[148, 121, 140, 108, 144, 141, 141, 123, 149, 123, 129]
The entry just left of the smallest entry: 140
Give the largest entry.
Answer: 149

m = [108 143 111 109 130 136 106 119]
Which number is the third entry?
A: 111
Which number is the first entry?
A: 108
The last entry -> 119

A =
[[136 130 120 134 120 133]
 [123  99 144 128 136 114]
 [135 126 127 137 125 130]
 [120 121 137 124 139 109]
 [140 131 116 135 114 137]
 [129 129 133 136 134 120]
 [137 139 111 121 114 137]]
Indices start at 1.
What is the entry just left of the smallest entry?
Answer: 123
The entry at row 3, column 1 is 135
What is the entry in row 3 and column 2?
Answer: 126
What is the maximum?
Answer: 144
What is the minimum?
Answer: 99
What is the bottom-left entry?
Answer: 137
What is the entry in row 1 and column 1?
Answer: 136
The entry at row 1, column 2: 130
The entry just left of 124 is 137
What is the bottom-right entry?
Answer: 137
The entry in row 1 and column 3 -> 120
The entry directly below 116: 133
The bottom entry of the column that holds the largest entry: 111
The top-right entry -> 133
The entry at row 3, column 3: 127

Questions about the matrix below. Rows and columns are numbered from 1.
1) Find the entry in the top-right corner.
2) Find the entry in row 1 and column 1.
3) Find the bottom-right entry.
4) Find the entry in row 3 and column 1.
5) Find the entry directly below 135.
6) Find the entry at row 1, column 2.
7) Find the bottom-left entry.
[[128 136 133 129 141]
 [129 131 140 131 134]
 [129 135 133 129 155]
 [129 131 134 129 142]
 [129 132 131 128 140]
 [130 133 131 128 138]
 [129 136 132 129 142]
 [131 130 128 128 134]
 [129 131 139 129 130]
 [129 133 134 128 136]]
1) 141
2) 128
3) 136
4) 129
5) 131
6) 136
7) 129

[[125 130 114 116 130 127 112 143 130 146 130 128 111 138 145]
 [120 147 123 126 143 114 132 133 143 134 145 128 133 138 130]
 [129 131 106 141 123 114 118 113 125 116 130 128 117 131 117]
 [139 133 129 141 137 126 103 138 135 125 132 128 107 107 123]]
Counting starts at 1.
The entry directly above 147 is 130
The entry in row 2 and column 1 is 120
The bottom-left entry: 139
The entry at row 1, column 1 -> 125
Find the entry in the top-right corner.
A: 145
The bottom-right entry -> 123
The bottom entry of the column that holds the largest entry: 133
Find the entry directly below the largest entry.
A: 131
Find the entry just left of 103.
A: 126
Find the maximum.
A: 147
Find the entry at row 3, column 3.
A: 106
Find the entry at row 1, column 3.
A: 114
The entry at row 3, column 1: 129
Find the entry just left of 112.
A: 127
Find the bottom entry of the column that holds the smallest entry.
A: 103
